Where the symbols take the objects:
JP: du>QH, pe>LS
JJ: du>LZ, pe>BC
TD: du>LF, pe>NQ
GD: du>LG, pe>QQ
SR: du>NT, pe>CD
BP: du>GM, pe>ZF
QT: du>BP, pe>RL
QS: du>ZP, pe>NH
JN: du>NQ, pe>LF
FB: du>QS, pe>BM
TP: du>BC, pe>LZ
ZP: du>JP, pe>QD
DZ: du>FB, pe>PC
NH: du>BM, pe>QS
JM: du>ZZ, pe>DT
PC: du>QT, pe>DZ
DT: du>SR, pe>JM
CD: du>JM, pe>SR
QH: du>TP, pe>CM
LZ: du>CM, pe>TP
QQ: du>RF, pe>GD
LG: du>ZF, pe>GM
QD: du>NH, pe>ZP
BC: du>TD, pe>JJ
SB: du>DT, pe>ZZ
ZZ: du>JN, pe>SB
CM: du>LS, pe>QH
RF: du>CD, pe>NT
RL: du>DZ, pe>QT
GM: du>QQ, pe>LG
NT: du>GD, pe>RF
BM: du>PC, pe>FB
ZF: du>RL, pe>BP
LS: du>QD, pe>JP
LF: du>SB, pe>JN
NQ: du>JJ, pe>TD

Row, then object:
[0.8, -1.02, -0.76, -0.88, -1.94, 1.85, 0.95, 0.38, -1.63, 0.25, 1.06, 0.76, -0.14, -0.2, -2.11, 1.36, 2.14] | NT
[0.7, -0.99, -0.47, -0.26, 0.91, 0.42, -0.25, 1.18, -1.24, 1.07, 0.3, 2.34, 0.32, 0.03, -2.53, 0.45, 1.55] | GD
[-1.18, -1.26, -1.52, -0.11, -1.84, 1.67, 1.63, -0.55, -0.92, -0.89, 1.34, 0.72, -0.08, 1.15, 0.37, 0.78, 0.19] | CD
[1.31, -0.17, 1.51, -1.83, 0.29, 0.77, -0.19, 0.05, -2.44, 1.1, 0.45, 0.21, 1.0, 0.06, -2.29, 0.48, 3.2] | JJ
[1.26, 0.7, -0.45, -0.39, 3.02, 0.8, -1.07, 1.03, -1.18, 2.94, 0.18, -0.73, 0.18, -1.41, -1.05, -0.05, 1.22] | CM
[1.13, 0.85, 0.3, -0.15, 3.39, -1.55, -1.21, -0.57, -1.06, 2.04, 1.04, 0.05, 0.23, -0.42, -0.38, -0.83, 1.13] | DZ
[0.48, 0.54, 0.2, -0.87, 2.23, -0.39, -0.6, 1.4, -2.24, 1.94, 0.21, 1.38, 0.74, 0.08, -2.29, 0.46, 0.89] | LZ
[-0.51, 1.07, 1.42, 0.04, 0.56, -1.81, -0.44, -1.17, 1.14, -0.59, -1.01, -1.29, 0.61, -1.26, 2.41, -0.27, -1.66] | PC

In each set, the symbols that take the first to the second take the third to the fourth. Give the fourth.
Answer with the object's name.
[-0.96, -1.37, -1.72, 0.5, -1.57, 1.5, 1.1, 1.7, -0.13, -0.56, 0.95, 0.46, -0.86, 0.73, -0.9, -0.15, 1.07]
: [-0.88, -1.57, -0.9, -0.13, -3.17, 2.13, 1.33, 0.51, -0.63, -0.4, 1.06, 0.81, -0.47, 1.49, -1.09, 1.03, 1.48]
:: [-0.45, -0.69, 0.0, 0.68, -1.17, -0.02, 0.83, 0.35, 0.5, -2.02, -0.19, 0.12, 0.13, 0.81, 0.61, 0.76, -1.12]
: GD

[1.34, 0.3, 0.28, -1.36, 1.18, -0.95, -1.06, -1.2, -0.37, 1.63, 0.31, 0.18, 0.2, 0.16, -2.81, -0.08, 1.48]
: [0.49, 0.4, 1.58, -0.28, 1.73, -0.47, -1.39, 0.28, -0.99, 2.08, -0.43, -0.31, 1.39, -0.42, -1.79, -0.22, 1.16]
:: [-1.33, -2.49, -0.41, 1.15, -2.87, 0.4, -0.14, 1.22, 1.75, -1.83, 0.9, -0.19, -0.61, 0.42, 0.12, 0.64, -0.58]
: CD

[-0.98, -0.62, 0.05, 0.3, -1.55, 0.46, -0.82, -0.04, 0.85, -1.69, -0.71, -0.67, -0.98, -0.55, 2.01, 0.22, -1.24]
: [0.16, 1.09, 0.94, -0.54, 3.18, -0.32, -0.78, 0.22, -1.05, 1.82, 1.05, 0.33, 0.79, -0.49, -0.3, -1.19, 0.58]
:: [-0.07, -2.43, -0.84, 0.57, -1.48, 0.09, 1.01, 0.69, -0.04, -2.58, 1.45, 0.64, 0.96, 0.63, 0.29, 1.14, 1.43]
: JJ

[-0.66, -1.0, -0.8, 0.49, -3.28, 1.1, -0.16, 0.32, 0.23, -1.62, -0.12, 0.22, -0.27, 1.68, 1.01, 0.33, -0.19]
: [0.42, -0.76, -0.76, 0.09, 0.4, 2.74, -0.25, 0.94, -0.69, 0.48, 0.89, 1.08, 0.07, 0.72, -1.29, -0.45, 1.84]
:: [-1.05, 1.38, 1.09, 0.64, 0.5, -1.6, -1.19, -1.84, 0.64, -0.14, -1.27, -0.85, 0.24, -1.42, 1.39, -0.49, -1.33]
: DZ

[-1.6, -0.3, 0.0, 0.59, -1.79, 0.08, 0.91, -0.76, 1.02, -2.53, -0.26, 0.51, 0.31, 1.54, 0.85, 1.24, -0.62]
: [-1.09, -0.34, 0.0, 0.63, -1.52, -0.4, 1.03, -0.87, 0.69, -2.07, -0.29, -0.02, -0.32, 0.02, 0.42, 1.73, -0.98]
:: [1.43, 0.8, 0.48, -1.66, 2.1, 0.92, -1.41, 0.39, -1.11, 1.89, 0.25, -0.33, 0.5, -1.11, -0.68, -0.42, 1.21]
: CM

[-1.21, -1.7, -1.78, 0.34, -2.26, 2.5, 0.85, 0.49, -0.01, -0.84, 2.02, 0.62, -0.02, 0.8, -1.26, 1.3, 0.5]
: [0.1, -2.04, -2.33, -1.57, -1.08, 0.78, 0.43, 0.54, -0.57, -0.52, 1.15, 1.06, 0.45, 0.41, -0.61, 1.0, 1.11]
:: [-1.84, -0.83, 0.04, 0.12, -2.29, 0.94, 0.08, 0.99, 1.34, -2.54, 0.48, 0.81, -0.18, 0.52, 0.32, 0.01, -0.84]
: CD

[0.57, 0.38, -0.24, -1.11, 2.27, -0.98, -0.52, 0.01, -1.09, 1.55, 0.4, 1.3, 0.56, 0.2, -2.96, 0.64, 1.36]
: [1.05, 0.76, 0.6, -1.16, 2.15, 0.78, -0.47, 0.21, -0.3, 2.61, 0.12, 0.18, 0.65, -1.02, -1.1, -1.03, 0.93]
:: [1.47, 0.39, 1.78, -0.03, 1.82, -0.19, -1.27, 0.08, -1.08, 2.35, 0.56, -0.34, 1.61, -0.77, -2.13, -0.6, 0.21]
: DZ

[-1.84, -0.16, -0.03, -0.11, -2.09, -0.09, 1.0, -0.54, 1.72, -2.47, 0.2, 0.4, -0.76, 0.77, 1.13, 1.94, -0.9]
: [0.86, -0.83, -1.13, -0.43, 0.33, 0.88, -0.23, 1.76, -1.51, 0.74, 0.82, 1.69, 0.68, 0.16, -2.1, 0.38, 2.16]
:: [0.47, 1.39, -0.02, -0.65, 2.93, -1.39, -0.62, -0.8, -0.67, 2.71, 0.01, 0.27, 0.64, -0.65, -1.2, -1.04, 0.85]
: PC

[-2.03, 0.16, -1.83, 0.91, -0.99, 0.94, 1.31, 0.03, 1.26, -1.97, 0.16, -0.49, -0.67, 1.17, 1.88, 1.32, -1.29]
: [0.63, -1.95, -0.72, 0.11, -0.26, 0.35, 0.45, 1.15, -1.55, -0.39, 1.45, 1.42, 0.31, 0.55, -0.75, 1.19, 1.08]
:: [-0.94, 0.72, 0.47, 0.55, -0.35, -0.27, 0.37, -1.95, 0.98, -1.2, -0.8, -2.8, 0.19, -0.59, 1.21, -0.16, -1.83]
: JJ

[1.25, -0.35, 0.32, -0.63, 1.06, 0.37, -0.13, 0.46, -1.57, 1.05, 0.54, -0.87, 0.3, 0.72, -2.86, 0.41, 2.25]
: [1.28, -0.72, 1.61, -0.01, 1.75, -0.54, -1.44, 0.79, -0.14, 1.6, -0.11, -0.42, 1.34, -1.04, -1.32, -0.65, 1.07]
:: [-0.81, -2.23, -0.45, -0.06, -1.82, 0.15, 0.29, 0.92, 0.06, -2.68, 1.42, 0.44, -0.11, 0.98, -0.01, 1.41, 0.0]
: PC

[-1.59, -0.64, -1.99, -0.04, -0.62, 1.39, 0.89, -0.16, -0.61, -1.18, 1.43, 0.39, -0.1, 1.05, 0.26, 1.08, 0.03]
: [1.22, 0.77, -0.4, -0.81, 2.05, -0.17, -0.28, -0.77, -1.14, 1.64, -0.47, 0.42, 0.05, 0.55, -1.94, -0.25, 1.95]
:: [0.77, -0.9, -1.32, 0.31, 0.22, 2.66, -0.12, 0.65, -0.94, 0.58, 0.91, 1.52, -0.06, 0.11, -1.81, 0.54, 1.42]
: NT

[-0.28, 1.46, 0.8, 1.09, 1.54, -0.46, -0.18, -0.73, 1.52, 0.88, -1.26, -1.81, -0.24, -0.67, 0.59, -1.76, -0.96]
: [1.56, 1.41, 0.72, -1.6, 2.07, 0.54, -1.2, 0.29, -1.19, 3.02, 0.78, -0.23, -0.16, -1.42, -1.3, -0.66, 0.18]
:: [-0.29, 1.81, 0.29, 0.79, 1.27, -0.46, -0.31, -0.85, 1.58, 1.05, -1.0, -1.65, -0.38, -0.48, 0.4, -0.97, -1.94]
: CM

[-0.05, 1.6, 0.74, 0.96, 0.8, 0.04, -0.57, -1.28, 1.61, 0.12, -0.77, -0.92, -0.07, -0.9, 1.09, -1.54, -1.68]
: [1.45, 2.24, 0.73, -0.52, 1.36, 0.16, -0.06, 0.16, 0.49, 2.37, -0.97, -0.09, 0.27, -1.69, 0.54, -1.23, -0.88]
:: [-0.16, -1.92, -2.21, -1.27, -1.3, 0.41, -0.04, 0.35, -1.29, -0.13, 1.52, 1.15, 1.08, 0.48, -1.17, 1.15, 1.0]
: CD

[0.76, 0.14, -0.1, 0.02, 1.69, -0.45, -0.91, -0.27, -0.57, 2.08, 0.42, 1.59, 0.97, -0.22, -2.6, -0.77, 0.91]
: [-1.3, -2.03, -1.25, 0.22, -1.57, 2.04, 1.51, 0.5, 0.35, -0.94, 1.07, 0.89, 0.02, 1.75, -1.6, -0.06, 0.67]
:: [0.72, 0.57, 1.72, -0.25, 1.64, -0.65, -1.23, -0.08, -0.84, 1.23, -0.29, -0.01, 1.47, -0.56, -1.87, -0.53, 1.58]
: CD

[-0.79, 1.34, 0.51, 1.19, -1.08, -1.3, -0.04, -1.53, 0.75, -1.63, -0.46, -1.83, -0.53, -1.08, 1.35, -0.65, -1.55]
: [0.98, -2.11, -1.41, 0.71, -1.09, 0.58, 0.8, 1.47, -1.6, -0.59, 1.29, 1.61, 0.55, 0.97, -0.69, 1.89, 1.24]
:: [1.33, 1.08, 0.61, -1.3, 2.1, 0.73, -1.01, -0.02, -0.74, 2.62, 0.59, -0.59, -0.59, -1.23, -0.25, -1.18, 0.51]
: DZ

